Below are the code and all the weights of a small trained network. Each question names an input and a target symbol and asks about switching units off, where a switched-off unit gives its printed mean instead of its output.

import numpy as np


def w(rows, s, z=0):
    codes = np.array(rows[::2]) - 128.0
    scale = np.full(codes.shape[1], s)
    scale[-1] = z or s
    return codes * scale


def f(y):
    return y / 2 * (1 + np.tanh(0.7978845608 * (y + 0.044715 * y**3)))


def softmax(a):
    e = np.exp(a - a.max(-1, keepdims=True))
    return e / e.sum(-1, keepdims=True)


def log_softmax(a):
    a = a - a.max(-1, keepdims=True)
    return a - np.log(np.exp(a).sum(-1, keepdims=True))


def net(x, mask):
    ids = ['αβεζηθλμξπτφψω'.index(c) for c in x.split()]
    T = len(ids)
    res = E[ids] + P[:T]
    q, k, v = (res @ M[0].T for M in (Q, K, V))
    z = softmax(np.where(np.tri(T) > 0, q @ k.T / 3**0.5, -1e9)) @ v
    res = res + np.where(mask[0], z, O[0][:, -1]) @ O[0][:, :-1]
    y = f(res @ A[0][:, :-1].T + A[0][:, -1])
    res = res + np.where(mask[1:17], y, B[0][:, -1]) @ B[0][:, :-1]
    return log_softmax(res[-1] @ U[:, :-1].T + U[:, -1])


Q, K, V, O, A, B = {}, {}, {}, {}, {}, {}
E = w([
[144,146,101,51],'α',
[129,121,146,125],'β',
[81,93,170,151],'ε',
[106,104,154,146],'ζ',
[110,96,110,172],'η',
[95,113,148,127],'θ',
[111,141,127,149],'λ',
[113,147,137,134],'μ',
[99,148,136,110],'ξ',
[176,130,87,42],'π',
[143,106,87,106],'τ',
[46,159,146,173],'φ',
[148,47,104,48],'ψ',
[102,136,183,3],'ω',
],0.021)
P = w([
[171,211,97,134],'0',
[177,95,156,98],'1',
[110,167,52,128],'2',
[146,76,158,71],'3',
[81,151,36,120],'4',
[128,71,155,64],'5',
[67,132,17,106],'6',
[113,60,160,61],'7',
[52,123,8,99],'8',
[114,76,162,58],'9',
],0.011)
Q[0] = w([
[109,182,157,200],'h0',
[4,131,56,188],'h0',
[2,115,104,20],'h0',
],0.0048)
K[0] = w([
[216,66,108,184],'h0',
[98,144,148,140],'h0',
[79,2,86,57],'h0',
],0.0073)
V[0] = w([
[113,170,9,230],'h0',
[133,60,108,129],'h0',
[83,215,171,138],'h0',
],0.011)
O[0] = w([
[89,162,80,252,2],'h0',
[162,2,102,187,160],'h0',
[16,225,188,76,66],'h0',
],0.0073,0.0069)
A[0] = w([
[78,155,139,35,63],'n0',
[186,103,170,109,47],'n1',
[110,203,141,146,233],'n2',
[173,124,245,110,122],'n3',
[184,217,84,90,111],'n4',
[170,85,199,101,35],'n5',
[65,86,37,145,171],'n6',
[155,223,66,137,189],'n7',
[195,68,69,127,212],'n8',
[48,85,202,183,177],'n9',
[111,116,178,128,73],'n10',
[88,134,133,57,212],'n11',
[133,121,113,161,253],'n12',
[143,166,164,82,155],'n13',
[26,147,104,155,151],'n14',
[109,164,88,192,90],'n15',
],0.012,0.0058)
B[0] = w([
[90,135,111,120,189],'n0',
[121,145,83,232,170],'n1',
[143,72,174,168,150],'n2',
[114,96,88,146,176],'n3',
[102,104,88,167,155],'n4',
[104,154,80,175,187],'n5',
[155,204,81,119,176],'n6',
[111,64,103,159,153],'n7',
[147,165,186,136,248],'n8',
[150,199,137,79,150],'n9',
[91,191,57,80,129],'n10',
[130,119,169,122,226],'n11',
[206,124,142,131,147],'n12',
[132,109,117,114,167],'n13',
[92,164,165,177,152],'n14',
[175,255,36,129,133],'n15',
],0.0082,0.015)
U = w([
[163,147,65,150,1],'α',
[122,129,103,174,30],'β',
[140,103,86,142,30],'ε',
[134,165,92,145,188],'ζ',
[160,183,83,141,133],'η',
[84,108,134,174,164],'θ',
[119,195,114,127,136],'λ',
[132,130,176,136,93],'μ',
[118,88,197,67,219],'ξ',
[164,131,156,133,128],'π',
[241,166,202,73,192],'τ',
[150,188,245,98,57],'φ',
[177,26,180,179,148],'ψ',
[105,49,56,130,98],'ω',
],0.011,0.0045)

Each question gives the input, a string of symbols that net reads in full, and the target symbol t.
The units are the heads (3 rows each of Q, K, V and O) and the neurons (one row each of A and B). Each row of codes is followed by its name. A weight is (code - 128) times the scale printed after its matrix; where a second scale follows, it is the last column's (O, A, B and U).
mask holds one flag per unit, heads first, then neurons. A switched-off unit (its flag False) gives its mean, the last column of its rows in O or B, instead of its output. The means were averaged over made-up inputs and are rounded, as every weight is.
A unit's drop is (log p(t) with every unit on - log p(t) with that unit switched off) / (log p(t) with every unit on - log p(t) with every unit switched off).
The circuit of an input: a set's keep is (log p(t) with only the set's units on - log p(t) with every unit switched off) / (log p(t) with every unit on - log p(t) with every unit switched off). Starting from the 12 units with the biggest drops (on a tie, the unit counted first), units are removed one at a time, each time the one whose removal leaves the highest keep (on an exact tie, the one counted first), for as long as the keep stays at least 0.8.
circuit, biggest first: the units of the circuit, biggest drop first
k most important neurons: the k neurons with the biggest drops, biggest first
drop of u: that unit's drop, to one decimal
input ξ ψ θ ξ π, target τ: circuit, biggest first => (n8, n5)
input ψ ε ξ ξ τ φ ξ τ α ω, target ω: 2 most important neurons => (n3, n5)
input η ω ε, target ξ: 2 most important neurons => (n8, n1)
input η β ζ ψ β α λ θ ψ, target τ: circuit, biggest first => (n8, n6, h0)
input η ψ α ξ, target ψ: circuit, biggest first => (h0, n6)
input ξ ξ ξ ζ, target ξ: 3 most important neurons => (n6, n8, n1)
input β ξ η, target η: circuit, biggest first => (h0, n15, n6)
input ξ α α ψ, target ψ: 3 most important neurons => (n8, n1, n6)
input ξ μ ψ ω θ, target ξ: circuit, biggest first => (h0, n1, n5)
input ζ η τ ψ α, target τ: circuit, biggest first => (h0, n8)
input μ ω θ φ ε ψ π, target τ: circuit, biggest first => (n8, h0)
input ε ψ α ψ ψ α, target ψ: 2 most important neurons => (n1, n6)
input ζ μ α ω π, target ξ: 2 most important neurons => (n11, n6)
input τ φ ε, target λ: circuit, biggest first => (h0, n9)
input ξ ω μ, target ξ: 2 most important neurons => (n1, n5)
input τ π ξ ξ π α ψ α α, target τ: 2 most important neurons => (n8, n5)
input φ ξ ε λ, target ξ: 4 most important neurons => (n8, n1, n6, n5)
input λ β η, target η: drop of n15 => 0.4
input ζ ξ φ, target λ: drop of n15 => 0.8
input α π ζ ξ θ μ ψ ψ α ξ, target ψ: drop of h0 => 1.1
input α ξ ξ μ, target ξ: drop of n15 => 0.1
input φ ξ β α μ ω, target ω: 3 most important neurons => (n3, n5, n1)
